Group and class of each row:
[  9  -3  -3   1  -4  -4  20  17   9  10  11 -28  12 -20 -14   9   0  -5
   6   0   6  30  -2  -2   3   7  -5   5   2  -3   0  -9  -3   2 -23  -8
  79   3 -19  14  -5   1  -2   7  -8   9  22  -3   4  33  -4   6   7  13
   9  -3  17  -7]
[52]/S
[  4  -4   1   3  -1   2 -31  -7  -6  -9  -1  25  -5  12   0   4  -5   6
  -1   6  -3   3   2  11  -8   0 -11  -8  11   2   4   1   2  -2   3   1
 -42  -3   9 -10  16   6   8  -6   8  -3  -8   4  -9  -8  -6 -10  -5  -2
  -3  13 -10   7]
[49]/R
[ 12  -2  -5  16  -2  -8  16  28   0   8   4 -29  -3  -8  -5   4  12   3
   0   4  -4  32  -7  -6   1   6   9  -2  13  11  -1  -6   2  -1 -18  -5
  56 -17   9  11  11   5   1   5  -8  10   8   1  10  30  -4  -1  -6  11
  21  -1  35   9]
[52]/W
[ -3   6   2 -34   9   4 -44 -48  -8  -1   3  44   4  19   6   6 -10 -11
   2   4  -1 -35   8  -4  -5 -11   7 -21 -11   1   7  -6  -3  -1  16   9
 -37  12 -22 -19   5  -3   1  -1  26 -12  -3  -3 -19  -7  28  12   0 -11
 -44  -2 -43 -20]
[49]/R
[  6   1   1   0   3  -2  16  17 -12  11   7  -8   2  -8  -6   9  10   0
   3   0   2  19  -1 -13   3   0   0  -1  -2   7  10   0  -4   0  -7   2
  46   4 -23   8   0  -6   5   2   5   7  11   2   0  13   1   6   3  -1
   9  -3   7  -2]
[52]/W
[  5 -11  -3   9   0  -1 -23 -18  -8 -13  -7  21 -21   8 -11   0  -6 -13
  -1   0  -2   9   5  -9 -12   3   0 -20   6   1   5 -10  -3  -7  -7   1
 -25   6   9 -14  -2  -6   2  -3   6  -2  -9   8  -6  -6  -3  -7  -3  -3
  -8   5  -9   5]
[49]/R
[ 14  -9  -3  14 -14  -6  15   3 -30  18   2 -29  -1 -11 -10   2  13  -9
   1   0   2  38  -4 -18   4  -1   4   3   2  -2  -6  -5 -10   1 -22  -8
  79  -5  -5  14   4  -1  -5   3  -7   8  15   2   2  39  -9   8  -1  11
   9   8  18  -5]
[52]/S
[ 11   4 -11   3  -4  -6  19   1   5  27   7 -48  -2 -13 -12   8   9 -13
   6   1   2  34  -7 -20   2  -1   2  -5  -8  -4  -7  -4  -5   5 -30  -1
  79 -12 -27  19 -13 -11   5   5 -15  17  24  -3   1  31   2   0   3   8
  11  -8  25   3]
[52]/S
[ 10 -12  -5  21  -3 -14  24  16  15   7   8 -35  -9  -9 -12   7  23  11
   1  -1   2  55   3  -8  -4   3   0  -5  11  -3  -5  -4 -15   6 -29  -3
  79  -9  -5  15  -1   0  10  14  -6  10   1   6  -1  42 -19   4   2  18
  18  -1  32   5]
[52]/S
[  2   5  -5  14  -4   0 -21  38 -23  -2   6   8  -9   1  -5  12   8  -6
   3   4  -1  24  -4 -10  -9   2   2 -11  22  -1   9  -5  -4  -6 -19   0
  -6   7   2 -21   2 -18  25  -9  13  16  15   0  -1 -26  -3  -1  -2  -1
  27   1  10  25]
[49]/M
[  2  -7  -1  13   6  -5  18   7  14  10  -2 -26   2  -8 -11   0  13   4
  -2   1  -1  28  -3  -9   7  -6   0   0  -6   0  -5  -9  -3   3  -7   2
  57  -4  -4   9   2   6  -5   6  -7   8  10  -1  -1  33 -12   0   0   9
   7   4  13 -11]
[52]/W
[ 10  -1   1   3 -12 -10  14  -7   2  25   3 -33   1  -7  -9   8  10  -4
   3   4   5  34  -6 -18   1   4  -3  -3  -2  -2   4  -7 -19  10 -27  -2
  79  -3 -29  21   4  -5  11   2  -9  14  22  -5  -2  45  -7   8   7   8
   4  -4  17   0]
[52]/S
[ 27  15  -2  11  -5   1 -20  57 -41   4   6  -4   6   3  -2  21  12 -12
   0  12  -2  21  -8 -21 -11   8   9 -10  31  -9   7  -3  -1 -11 -24  -5
  -5  10  -8 -13   4 -18  30 -13   3  12  20  -2   9 -36   5  -9  -7 -12
  42 -11  24  36]
[49]/M
[  7 -39   1 -35  -9 -11  26  26  13   2   4 -29   0 -17  -3   8   6   9
   0  -2   7  24   0   2   8  -1  -2   6   2  -1  -5  -1   0   0  -4  -4
  40  -5 -11  24   2  11   1   3 -16   5   7 -10   1  19  -9   3  -5   2
  13  13  11 -15]
[52]/W
[  4  -2   3  11  -4  -3  25  41   7   4   7 -33   1  -9  -8   0   5   4
 -11  -1   1  42  -6  -4  -1  -3   9   7  13   1  -1  -3   1   1  -8 -12
  39  -6   6  19   7  10   3   7 -14   6   6   0   6  12 -14   1  -5   5
  36   1  25   7]
[52]/W
[ 15   6  -7  12   4   0  -9  46 -24   3   6   1 -17  -4   2  16   8  -5
   0  10   0  22  -6  -8  -3   6  11  -5  27  -9  11  -2   3  -3 -17  -2
 -14   6   1  -8  11  -8  21  -1   2   5  -8   3   4 -25  -5  -9  -6  -5
  31  -4  19  29]
[49]/M
[  2   5  -3  -2   3  -4  -9  14   8 -11   2   4   3   7   4   6   4  -7
  -4   1  -3   4  -3  20  -2   3   8   0  17  -4   3   6   0  -6 -12  -8
 -23  -4  12 -13  -1 -16   4  -5   4   6   0   2   5 -21  -1 -10   8  -6
  10  -3  10  27]
[49]/R
[ 14  11  -4 -10  -1   3 -26  27 -24  10   3   9   5  13  -5  21  -1  -2
  -4  11   2   4  -1 -19   2  -1 -12  -6  15  -2  10  -2  -4  -3 -17   5
  11  14 -34 -11  -1 -13  12 -14  10  11  25   3   0 -14  20   3 -12 -13
   5   1  -7  13]
[49]/M
[  4  -4  -1  -4   3   3 -29  -3 -12  -7   0  23  -1   9   5   1   2 -12
   0   7  -2  -1   9   2  -3   1  -6 -12   8  -1   7  -7  -2  -2  -5   4
 -37  15   3 -17  -4  -9   8  -2  11  -8 -10   2  -7 -18   4   5   1  -2
   0   6 -12   2]
[49]/R
[ -3   0   2   0  -9   8 -16 -12  -5 -13   0  11  -6  10   0  -4   0  -4
  -8   0   1  -2   4   7 -11 -11   3  -6   3 -14   0   6   1  -4   6   1
 -31   3  20  -2   1  -3   0   1   7  -6 -13   4  -1 -16  -9  -8   2  -1
  -4   4   0  14]
[49]/R
[  7   0  -2  17  -2 -19  26  14  18  17   8 -35 -12 -13 -13   7  12  -6
   1  -1   7  41  -9  -9  -1   1   8   3   6   0  -3  -5  -5   2 -21  -8
  79 -19  -5  26   1   6  -1   5 -15  13  16  -3   4  33 -13   1   0   9
  26  -1  26  -7]
[52]/S
[ -5  -5   6  -2   2   2 -21 -15  -3 -16   1  21   0  12  10  -3  -3  -7
   2   0   6  -6   1  10  -1   5  -1 -14  -4   1   6  -3   2  -1  -4   1
 -43   7  12 -13  -2  -2   1  -8  11  -9 -14   5   0 -14  -1   5  -1  -2
 -11  -6  -7   7]
[49]/R
[ -5   2   7   7   4   2 -29 -15  -4 -20  -7  11  -6  16   8  -7   5  -3
   0   0  -1  -4  -2  15  -2  -1  10   6   1   8   5   4   0  -7  -4  -2
 -35   5  32   1  -2   1   1  -2   2  -4 -19   2 -18 -12 -10 -11  13   6
   3  -4   1  13]
[49]/R
[-11   5   2  -8   2  11 -22 -24  -9 -11  -5  12  -1   9  -3   4  -7 -12
  -1   2   5 -18  -3   6  -1  -6   1  -5  -1  -2   6   3 -31  -3   3  11
 -31   5  -2 -17  -4 -31  -2  -2   9  -1 -10  -1  -8 -10  12   9  -9  -5
  -9  -3 -15   7]
[49]/R
[  7 -11  -2   9  -2 -10  17  14  11  22   8 -49   0  -5 -10   6   7  -3
  -1  -9   1  40  -4 -19   7  -7  -3  -1   5  -6  -6  -7  -5  10 -15  -7
  79  -3 -21  20   4   2   9   4 -10  11  21   0  -4  37  -4  17   3  13
  10  -3  16  -7]
[52]/S
[ 14  -3  -9  11  -7 -15  28  35   4  20  12 -40   0 -25 -16  15  13  -2
   1   2   4  52  -7 -16   5  -6   3   1  11   8  -6   1  -7   4 -25  -8
  79  -6  -9  23   2   0  17  21 -14  12  21  -2   0  30 -14   4   0  14
  35  -1  40   3]
[52]/S
[ 10  -5  -4  11   0  -4  29  40   9  17   6 -32   4  -6 -14   0   2   8
 -17   4   3  38  -6 -15   1   9   0   1  20  -2 -13  -6  -3   3  -9  -7
  60  -6  -8  22   5   2   6  -3  -6  14  16  -3  -3  24  -9   2  -4  20
  26   1  22  -3]
[52]/S
[ 15   3  -3  -6  -2  -5  13   1   4  25   7 -23   9  -8  -8   8  -1  -2
   6   2  -1  11  -7 -17  -3  -4  -5   6  -2  -1  -5  -5  -4   6  -3  -6
  68   1 -35  11   2  -4 -13  -1  -2 -20  21  -6   5  24   3   9  -2  -2
  -1  -1   6  -6]
[52]/S
[  9   8  -4  -9   2   4 -30   0 -22   6   0  17  -4   3   0  13  -2 -12
  -4   5  -6  -4  -2 -19   0  -3   6 -14   6  -3   8 -13   0  -1 -11   5
 -10  13 -45 -19 -12  -7  14  -5  11   5   4   2  -2 -15  21  11  -7 -14
  -6  -7  -6   4]
[49]/M
[  9 -12   6  27  -8 -10  29  32   1  -2   7 -43   0  -9  -6  -2  20  -9
   0   6  -1  44 -11  -1   8   3  18  -9  17  -3  -7   4   2   0 -25  -6
  56  -9  20  12  -2  -1   4   3 -19   4  -2   3   8   5 -21  -5   1  18
  35   4  39  18]
[52]/W
